Below is a small trained network, with its code and all its weights. Each question gives an input and a target symbol and asks what happens when units are switched off, that is, made to give their printed mean instead of their output.

import numpy as np


def w(rows, s, z=0):
    codes = np.array(rows[::2]) - 128.0
    scale = np.full(codes.shape[1], s)
    scale[-1] = z or s
    return codes * scale


def norm(h):
    return h / np.sqrt((h * h).mean(-1, keepdims=True) + 1e-5)


def f(y):
    return y / 2 * (1 + np.tanh(0.7978845608 * (y + 0.044715 * y**3)))


def softmax(a):
    e = np.exp(a - a.max(-1, keepdims=True))
    return e / e.sum(-1, keepdims=True)


def log_softmax(a):
    a = a - a.max(-1, keepdims=True)
    return a - np.log(np.exp(a).sum(-1, keepdims=True))


def net(x, mask):
    ids = ['αβεζηθλμπσω'.index(c) for c in x.split()]
    T = len(ids)
    res = E[ids] + P[:T]
    r = norm(res)
    for j in range(2):
        rows = slice(2 * j, 2 * j + 2)
        q, k, v = (r @ M[0][rows].T for M in (Q, K, V))
        z = softmax(np.where(np.tri(T) > 0, q @ k.T / 2**0.5, -1e9)) @ v
        o = O[0][rows]
        res = res + np.where(mask[j], z, o[:, -1]) @ o[:, :-1]
    y = f(norm(res) @ A[0][:, :-1].T + A[0][:, -1])
    res = res + np.where(mask[2:14], y, B[0][:, -1]) @ B[0][:, :-1]
    return log_softmax(norm(res)[-1] @ U[:, :-1].T + U[:, -1])


Q, K, V, O, A, B = {}, {}, {}, {}, {}, {}
E = w([
[152,155,104,112,145,123,110,130,125,129,252],'α',
[136,160,156,115,59,155,139,156,106,200,90],'β',
[147,137,110,187,116,83,110,146,105,175,68],'ε',
[145,146,156,87,139,172,143,169,137,102,140],'ζ',
[45,144,100,114,147,102,208,130,79,195,133],'η',
[147,94,122,123,90,82,210,91,94,143,97],'θ',
[126,68,162,91,66,126,175,125,36,110,172],'λ',
[153,169,99,121,50,76,189,79,127,153,143],'μ',
[200,158,140,133,146,151,140,138,72,109,100],'π',
[91,74,149,128,65,78,123,181,104,94,140],'σ',
[148,122,146,147,107,105,137,160,80,97,114],'ω',
],0.021)
P = w([
[129,158,156,157,148,128,150,151,101,88,105],'0',
[90,156,172,190,6,110,232,231,170,218,116],'1',
[173,151,140,109,179,120,126,172,67,120,130],'2',
[89,144,179,189,25,113,213,195,158,208,134],'3',
[132,147,152,132,175,178,99,93,63,67,99],'4',
[86,142,188,182,37,113,201,190,162,203,146],'5',
[153,139,99,65,180,135,90,151,70,108,102],'6',
[90,142,197,186,45,109,203,187,150,200,148],'7',
[107,156,103,129,163,202,78,87,80,67,94],'8',
[92,145,204,184,50,105,199,181,153,200,149],'9',
[149,104,52,78,147,169,106,147,83,88,89],'10',
[97,147,214,176,55,99,193,183,147,204,158],'11',
[86,134,49,76,165,170,96,7,69,60,110],'12',
[99,150,222,172,66,87,195,188,156,209,167],'13',
],0.018)
Q[0] = w([
[166,172,166,188,170,153,140,245,125,86,138],'h0',
[111,131,186,194,142,126,95,160,183,202,146],'h0',
[53,157,225,249,111,205,145,42,160,94,142],'h1',
[204,102,158,179,135,98,186,233,227,178,150],'h1',
],0.016)
K[0] = w([
[123,179,238,154,165,81,114,147,136,152,139],'h0',
[121,129,173,142,115,69,221,105,162,133,141],'h0',
[207,100,143,52,147,51,147,198,132,215,143],'h1',
[120,141,250,176,136,102,124,86,157,159,149],'h1',
],0.016)
V[0] = w([
[113,122,163,61,125,147,172,120,166,100,159],'h0',
[110,90,113,144,157,85,108,109,148,107,172],'h0',
[249,194,122,137,64,102,86,89,187,68,126],'h1',
[129,195,66,104,157,112,203,58,116,158,119],'h1',
],0.017)
O[0] = w([
[148,150,135,86,134,124,114,138,179,89,78,112],'h0',
[106,145,128,139,76,119,109,174,97,149,78,5],'h0',
[138,153,119,135,131,168,5,103,93,47,155,139],'h1',
[117,125,191,84,164,63,93,115,98,164,137,225],'h1',
],0.019,0.013)
A[0] = w([
[124,166,123,60,115,60,195,75,86,151,91,142],'n0',
[9,191,162,137,136,134,124,202,154,135,114,152],'n1',
[113,115,93,132,81,94,166,179,179,182,162,162],'n2',
[109,80,166,163,141,95,107,145,225,208,111,52],'n3',
[166,94,109,105,145,136,148,113,150,136,3,185],'n4',
[171,178,130,112,92,151,103,142,63,164,20,250],'n5',
[86,104,200,198,131,151,133,162,162,114,120,48],'n6',
[98,111,164,150,41,121,103,124,246,172,120,72],'n7',
[141,153,42,125,112,214,104,99,64,91,121,92],'n8',
[151,163,157,197,73,55,94,93,190,201,96,81],'n9',
[127,110,43,122,167,81,87,67,152,83,92,187],'n10',
[119,21,190,171,84,33,118,166,198,77,90,28],'n11',
],0.016,0.015)
B[0] = w([
[191,123,154,145,62,132,126,186,128,124,156,232],'n0',
[120,55,145,138,184,87,183,95,166,205,119,151],'n1',
[155,149,145,114,165,121,68,82,81,100,95,251],'n2',
[57,212,91,161,221,152,125,116,157,163,56,166],'n3',
[126,99,78,156,192,129,48,177,98,158,110,161],'n4',
[111,205,145,77,165,250,139,68,67,139,148,169],'n5',
[63,147,176,207,190,122,139,196,130,88,137,132],'n6',
[69,99,163,106,40,165,104,173,107,116,232,174],'n7',
[93,113,148,238,16,104,139,208,137,110,66,146],'n8',
[173,208,63,157,133,130,170,109,136,45,139,177],'n9',
[147,133,167,81,224,147,154,133,144,137,134,177],'n10',
[153,16,46,206,102,195,101,149,114,177,142,136],'n11',
],0.018,0.017)
U = w([
[75,162,118,121,58,69,150,156,188,66,130,254],'α',
[228,120,98,158,146,139,75,144,104,190,141,17],'β',
[116,108,115,105,125,91,31,49,132,136,113,179],'ε',
[93,132,136,121,115,60,148,113,174,166,74,217],'ζ',
[157,87,227,102,88,156,129,200,109,177,181,23],'η',
[131,128,147,129,154,140,112,202,208,103,113,135],'θ',
[98,149,8,141,135,109,134,72,137,101,81,205],'λ',
[135,103,100,120,159,153,202,110,144,118,194,96],'μ',
[123,119,204,197,177,102,142,168,99,65,141,8],'π',
[106,181,204,140,111,218,147,157,146,167,145,51],'σ',
[71,86,92,161,91,115,100,142,132,180,208,158],'ω',
],0.011)

Each question gives the input, a string of symbols that net reads in full, and the target symbol t.
The units are the heads (2 rows each of Q, K, V and O) and the neurons (one row each of A and B). Each row of codes is followed by its name. A weight is (code - 128) times the scale printed after its matrix; where a second scale follows, it is the last column's (O, A, B and U).
mask holds one flag per unit, heads first, then neurons. A switched-off unit (its flag False) gives its mean, the last column of its rows in O or B, instead of its output. The means were averaged over made-up inputs and are rounded, as every weight is.
A unit's drop is (log p(t) with every unit on - log p(t) with that unit switched off) / (log p(t) with every unit on - log p(t) with every unit switched off).
The circuit of an input: a set's keep is (log p(t) with only the set's units on - log p(t) with every unit switched off) / (log p(t) with every unit on - log p(t) with every unit switched off). Starting from the 12 units with the biggest drops (on a tie, the unit counted first), units are removed one at a time, each time the one whose removal leaves the highest keep (on an exact tie, the one counted first), for as long as the keep stays at least 0.8.
circuit, biggest first: the units of the circuit, biggest drop first
top k neurons: the k neurons with the biggest drops, biggest first
which heads matter: for each layer, one digit per head in row order, 1 if its drop is at least 0.15 and else 0, layers parted by /
input μ β β μ μ ζ η β θ μ, target α: top neuron : (n9)
input μ μ β, target ε: which heads matter : 01
input α μ μ λ β η μ α, target ε: which heads matter : 01
input α μ μ, target σ: which heads matter : 10
input θ η β ε σ μ β η μ σ ε ε π, target ω: circuit, biggest first : (h0, n2)
input β μ μ μ η σ μ μ π μ η, target π: circuit, biggest first : (h1, n8, n10)
input μ α ε β ε β σ μ μ π, target μ: which heads matter : 11
input ε μ β η ε μ μ, target ω: which heads matter : 10
input η μ η σ μ μ σ β σ β η, target λ: circuit, biggest first : (h1, n0)
input ω σ β, target α: which heads matter : 01
input ε β μ μ π θ σ, target π: which heads matter : 11
input η μ μ η η μ λ μ β, target β: circuit, biggest first : (h1, n4, n0)
input θ μ β, target η: which heads matter : 01
input α μ μ ζ θ θ π, target η: which heads matter : 01
input μ μ β μ μ, target μ: circuit, biggest first : (h0, n2)
input β θ σ, target μ: circuit, biggest first : (h0, h1)
input α η π η θ ε π λ θ η μ, target η: which heads matter : 00
input σ η α θ β μ β β ε η θ η θ, target η: circuit, biggest first : (n0, h1)
input π μ μ μ ε ζ, target θ: which heads matter : 11
input μ μ η θ μ θ, target β: which heads matter : 01
input λ η β μ μ π π σ ε, target π: top neuron : (n8)
input μ ω β β η μ θ, target ζ: circuit, biggest first : (h1)
input α μ θ α, target ε: top 3 neurons : (n2, n0, n9)
input θ μ η, target η: which heads matter : 00
input θ μ β η β μ η, target μ: circuit, biggest first : (h0, n2)
